Each row is followed by roughly how far along a hidden order it lies, from 0 to 30. A new part has a new order.
[-26 -26  16   7  18   5  41   2  24   9 -17  47  33  18 -13 -36   6   2
  -5  -1 -15  26  -8  -7  25  -6  18  62   7 -26  15  -9  29   8   8   6
  15  -5   7  22 -20 -11  -8   7 -12 -15]	13
[-22  -8  13  12  15  19   2 -24  16 -11 -11  21  29   5 -11  15  18 -16
  21  -9   5 -10 -11  17 -36   9   0   9  -3   5  -2  -2   1 -12 -14  25
 -28 -21  16  17  -7  -4  -8 -22  -4  -7]	7
[-21 -18   2   8   2  27  12 -23  19  -5   8  27  35   5  -7  -2  29  -7
   8 -11   8  13   0  17 -21   5  10  20  10  -4   8   1   3  -2 -14  25
 -20 -15  -3  29   0 -11  -5 -18   3  -7]	10
[ -4 -19  -5   2  21  32   1  -9   3  -6 -13  21  14   6   3   8  -4 -14
   5 -11   6   2  -6  14 -40  10   1  23  -5   6   9   5  -2  -5  -4  11
 -22  -7 -11  12   0  -7  -2  -4  22  -6]	16
[  0 -23  18  -2  22   8  22   3   8  -3 -48  28  -4   6 -13 -24 -22 -13
   6  -6 -14   6 -18   6 -42  13  -2  48 -14   4  15  -4   0  -7   4   4
  -7  -2  -6  -7 -14  -1   1   4  -2  -9]	18
[-18 -18  18  13  24  18  17 -15  12 -10 -31  33  31  13  -7   3  11 -15
  14  -7   0   0 -13  11 -24   6   6  35  -4   4   5   0   7  -6  -2  14
 -16 -19  16  21  -9  -6 -10  -8  -7 -10]	8
[-12 -39  -2   1   6  16  43  10  16  10 -12  35  27  17  -8 -56 -10   3
 -11 -11 -18  30  -4  -7   3  -6  16  50   8 -23  32   0   7  10   9  -2
  15   7 -19  15 -10 -14  -3  22   6  -6]	24
[-20 -17   4   7   9   1  33   8  16   7 -25  22  38   5  -8 -39  11   3
  -9   3 -19  26  -3 -13  25 -12  20  32   9 -28  19  -6  19  12   7  -3
  22   1  -3  17 -15  -9  -7  14  -8 -12]	16
[  0 -16  -4 -10 -15  34 -11 -16   0   5  19  10   1  -4   1   3  -7  -4
  -1 -12  19   5   7  21 -37  11   3  -2   6  19  10   9 -14  -7 -10  12
 -19   4 -38   7  15 -11   7  -6  29  10]	19
[  4 -32  11  -2  15  23  13  -4  -3   4   1  25   4  12  10 -23 -19  -5
  -7 -12  -1   9   1  10 -29   0   7  39   0  -1  23  14  -7   1   3   5
 -13   3 -45   9   4 -14   1  19  27  10]	24
[-20 -15  19  15  23  13   8 -11   8 -11 -35  23  29  10  -3  15  15 -14
  16  -6   0  -3  -9   7 -19   1   3  24  -5   5   0  -3   9  -6  -6  11
 -20 -21  11  15 -11  -2 -11 -10 -10  -5]	7
[ 16 -24 -20 -19 -25  44 -19  -6  -2   4  44  -1  -6  -9   3 -22 -22  -3
 -10 -13  19  15  13  19 -55  15  -2   1  11  15  19  19 -47  -3 -15  14
 -27  17 -67  -2  21 -12  14  -3  52  18]	30
[-14 -12   4   8   6  12  16 -15   4  -6   3  19  24   6  -3  14  15  -8
   9  -7   8   5  -3  12 -31   5   2  13   3   5   6   3 -10  -8 -10  15
 -19 -12   7  13  -2  -6  -5  -8   6   2]	12
[  4 -33 -11 -15 -13  51  -2 -20   5   6  37  14   6  -8  -1 -13 -16  -5
  -2 -15  26  21   8  21 -43  14   5   5  14  16  18  21 -35  -1 -15  21
 -27  12 -55  14  19 -17  11  -9  48  17]	25
[-24 -22  -8  -2  -6  40  -6 -31  19   1  25  25  37  -6 -13   3  17  -8
   9 -15  26  25   3  23 -34  12   9  11  18   6   7   6 -19  -3 -21  31
 -27 -10 -21  30  11 -13   1 -22  22   2]	12
[  0 -11 -12  -8  -8  27 -18 -21   5  -1  23   1   5  -8  -3  16   5  -6
   4  -7  22   3   8  17 -40  12  -1 -13   6  20   1   4 -23  -7 -14  15
 -23  -6 -18   6  15 -10   5 -18  22   7]	15
[-36 -27  20  20  18   0  48  -7  29   6  -5  29  57  14 -10 -43  27   9
   8  -5  -5  35  -9 -11  45 -17  31  30  13 -38   8   9  45  23   8  18
  18 -10  16  54 -13 -18  -9   6 -22 -14]	5
[  9 -35  11  -4  21  44  12  -4  -5   5   3  35 -15  13  10 -15 -36 -10
  -4 -14   2   7  -3  17 -35   4   1  50  -2   5  29  18 -19  -6   2   7
 -20   9 -55   5   4 -18   4  18  36  11]	26
[-21 -11 -18  11   3  17   9  -9  13  -1  40  14  46   6   5 -16  36   4
  -3  -4  15  24  12   5  26  -5  17  -8  22 -26  19  17  -7   9  -6  14
  -2  -4 -21  32   8 -14  -2   3   2   0]	16
[ -6 -24  28  -1  27  15  23 -11  14  -7 -53  35 -11   7 -14 -16 -17 -19
  18  -9 -14  -3 -26  14 -64  20  -7  42 -16  16   5  -8   5 -14   0  15
 -25 -12  13   0 -15   1  -1  -4  -5 -15]	14
[-24 -20  21   8  30  -2  33  -8  23  -2 -50  25  24  10 -21 -13   6 -12
  13   0 -14  10 -20  -3 -24   2   9  39  -5 -10   3 -15  23   1   0   6
  -1 -16  33  15 -21  -2 -10 -10 -17 -13]	7
[-17 -14 -12   1 -11  21 -23 -33  11  -6  22   0  31 -12 -14  26  21  -6
   8  -8  40   9   8  15 -28   7   7 -16  18  12  -3   4 -24   2 -25  25
 -28  -9 -11  19  11  -9   4 -24  15   9]	9
[-26 -42  10   7  10  18  41 -11  26   1 -19  35  49  10 -21 -40  12  -4
   0  -6  -2  40  -9   0   2  -8  24  52  14 -19  22   1  11  13  -3  16
   5  -7  -9  33 -11 -17  -6   0   4  -7]	14
[-30 -22  19  10  24  -4  31 -10  26   0 -31  23  35   8 -18 -31  19  -6
  10  -3  -3  23 -12  -1  17  -6  19  35   4 -14  -2 -11  35  14   0  10
   6 -17  18  35 -17  -8 -12  -5 -21 -13]	4
[-16 -35  14   6  26  31  26 -18  12  -5 -14  32  27  13  -3  -2   5 -12
   4 -11   2  15  -6   9 -25  -1   9  42   5  -8  17   6  -2  -1  -6  15
 -16 -10 -19  27  -5 -17 -11   2   9   1]	15
[  1 -13  -4   6   6   5  11   7  -4   0  10  12  26  12   8 -14   9   4
 -17   1 -16  11   9 -14  21 -24  13  11   9 -19  20   5  -7   9   2  -9
  19   6 -22   8   3 -11  -6  20   3   7]	21
[-11 -25  11  -1  17  10  38   9  17   5 -31  44  13  16  -8 -46 -11  -6
  -2  -5 -20  28 -11   2 -13   7  11  50  -1 -13  24  -3   2   1   5   0
   2  -2 -15  12 -15 -10   1  13   5 -11]	21
[ 12 -35   8  -8  17  41  16   0  -8   7  -3  36 -10  14  11 -21 -38  -7
 -14 -14  -3  10  -2  12 -47   4   3  44  -4   7  38  20 -20  -6   5  -2
 -13  12 -59   3   4 -18   6  26  42  15]	30
[ -8  -2   7   7   8 -20  21  13   4   0 -25   5  17  10  -7 -16  11   5
  -8   9 -19   3  -2 -18  17 -14   9  25   5 -22   5 -14  14   9   5 -14
  20  -4  27 -11 -16   4 -11   8 -22  -8]	13
[ -2 -26  17  -2  13   8  26   7   6   1 -38  28  -3   8 -10 -40 -19  -6
   3  -4 -15  17 -12   2 -35   5   3  32  -7  -4  17   5   1  -1   6  -1
  -2   3 -16  -1 -14  -7   0  11   2  -6]	21
[  1 -38  11 -10  16  23  40   7  17  15 -19  41  -4  14  -5 -58 -34  -6
  -9 -10 -18  30 -11   5 -34   9   7  63  -3  -9  34   5  -2  -2  11   2
  -2  10 -42   1  -8 -15   9  24  18   2]	28
[-10 -16 -26  -8 -12  31 -21 -28   4   0  27   0  17 -13 -15  16   1  -5
   5  -9  33  16   8  18 -20   5   5  -8  15  19   4   8 -27   0 -20  21
 -23  -2 -27  17  16  -7   3 -25  33  16]	14
[ 17 -22  22 -10  28  32  -1  -1 -11   1 -31  35 -36   6   1  15 -41 -19
  -1 -10  -5 -12 -13  14 -78  12 -12  41 -23  34  15   0 -24 -20   3  -1
 -29   3 -33 -21   0  -3   3   7  32  13]	24
[ -13  -33   33   -8   30   39    6  -33   10  -14  -50   37   -9   -3
  -18   12  -13  -29   26  -21   13   -7  -22   36 -100   34  -11   41
  -16   42   -3   -3  -10  -18  -13   32  -58  -23  -34   11   -9   -3
    0  -25    6   -7]	8
[  3 -28   6 -15  10  55  -5 -23   4   2   1  29  -8  -4  -5   0 -26 -16
  12 -19  22   6  -6  14 -80  28  -8  15  -4  33  12  13 -28 -16 -12  22
 -43   1 -41   4  15 -14  12 -16  40  13]	21
[-14 -19 -17   1 -13  38  -3 -12  13   9  40  16  37   4   2  -7  12   3
  -6  -7  17  25  14  11   0  -2  12  -5  19 -12  18  15 -10   1  -9  15
  -7   3 -36  26  12 -18   2  -3  26   8]	20
[-26 -28   5  13  14  17  34 -12  21  -4  -8  21  50  10 -12 -32  16  -1
   3  -3   3  31  -5   2  21 -13  24  31  17 -23  12   8  15  14  -3  12
   3  -8  -2  42  -8 -14  -9   3  -7  -7]	11
[-30 -18  17   2  10  -7  40  -5  23   4 -18  26  45  21 -14 -29  19   3
   3  -1 -12  24  -5  -5  38 -11  20  34   8 -28   3  -8  42  15   7  12
  15 -12  25  30 -23  -9 -10   0 -25 -15]	6
[-23 -23  16  11  21   7  25 -12  21  -4 -39  29  34  10 -17 -10  15  -8
   4  -1  -3  13 -13   1   5  -3  15  32   4  -8   7  -7  12   5  -3  10
   2 -14  18  22 -13  -7 -12  -3 -11 -10]	8
[-32 -14  22  12  27  21   2 -29  18 -12 -31  28  33   3 -14  33  23 -20
  26  -4  12  -5 -19  18 -34  11   1  18  -6   9 -11  -8  16 -11 -11  27
 -35 -28  33  33 -10  -2 -12 -26 -10 -12]	0
[-23 -38  10   4  14  45  17 -29  20  -2  -2  45  34   9 -12  -4   2 -15
  14 -15  14  18  -6  21 -50  12  12  36   6   4  17   9  -2  -5 -15  28
 -31 -14 -12  31  -3 -16  -2  -9  18  -3]	13
[-10 -44  10  -1  12  25  35  -9  18   5 -16  37  28  15 -14 -41 -10  -7
  -4  -9  -4  29 -11   1 -25   2  12  50   7  -8  26   7  -3   6   0   9
   1   1 -34  19  -9 -16  -1   9  14  -1]	21
[ 13 -14   3  -6   7  18  11  15 -16   8  12  21 -11  10  16 -13 -32   2
 -18  -6 -10   7   6   0 -19  -9   4  23  -1  -5  26  13 -11   3  10 -12
   3  17 -53  -7   7 -10   3  31  30  13]	29
[-13 -17 -14  -6 -13  30 -15 -21   8   5  27   8  18  -6  -4   9   7  -3
   1  -9  21  15   9  15 -18   7  12  -7  15   5  12   7 -21  -1 -15  21
 -19  -3 -17  20  16  -9   1 -16  30   9]	15
[-24 -44  20   8  27  30  31 -19  25  -3 -29  58  52  12 -17 -24   5 -13
  10  -9   4  26 -14   8 -23   4  14  40   6  -5  20   1   8   2  -7  22
 -15 -13  -2  27 -16 -17  -8  -3   2  -6]	13
[-18 -26   9   7  15  10  26  -7  17  -2 -10  16  43  12 -11 -20   9  -5
   2  -4   0  22  -7   0 -10  -6  14  35  11 -14  15   1   4   0  -2   8
  -1  -6 -11  22 -11 -10  -8   3  -1  -5]	14
[-25  -6  19  16  16 -28  31  -5  18   0 -21   6  39   8 -10  -9  32   7
   5   2  -8  10  -6 -12  53 -15  21  15   7 -31 -13 -11  49  21   8   5
  21 -18  42  29 -22  -2 -14   3 -39 -18]	0
[  7 -18  21  -5  27  28  11  -6  -7  -2 -19  24 -15   7   5   8 -29 -15
   6 -10   0 -11 -11  15 -59  10  -9  32 -16  23  11  10 -12 -13   2   4
 -25  -2 -21  -2   0  -7   3   8  19   8]	20
[-24 -24  10  13  15  11  26 -13  18  -7 -11  24  45  10 -10 -13  24  -4
   4  -5   5  20  -5   1   7  -8  19  53  10 -17   3  -1  16  11  -5  11
   2 -13  13  28 -12 -12 -10  -1 -15  -8]	8
[ -3   5  13  12  15  -5  -4  -2  -6 -16 -30   2   2   2   6  31  13  -8
   8   1  -6 -26  -5   0 -17  -2  -6  -1  -9   7  -8  -6   0 -10  -3  -5
 -13 -14  26  -5  -7   7  -9  -4 -16  -7]	9
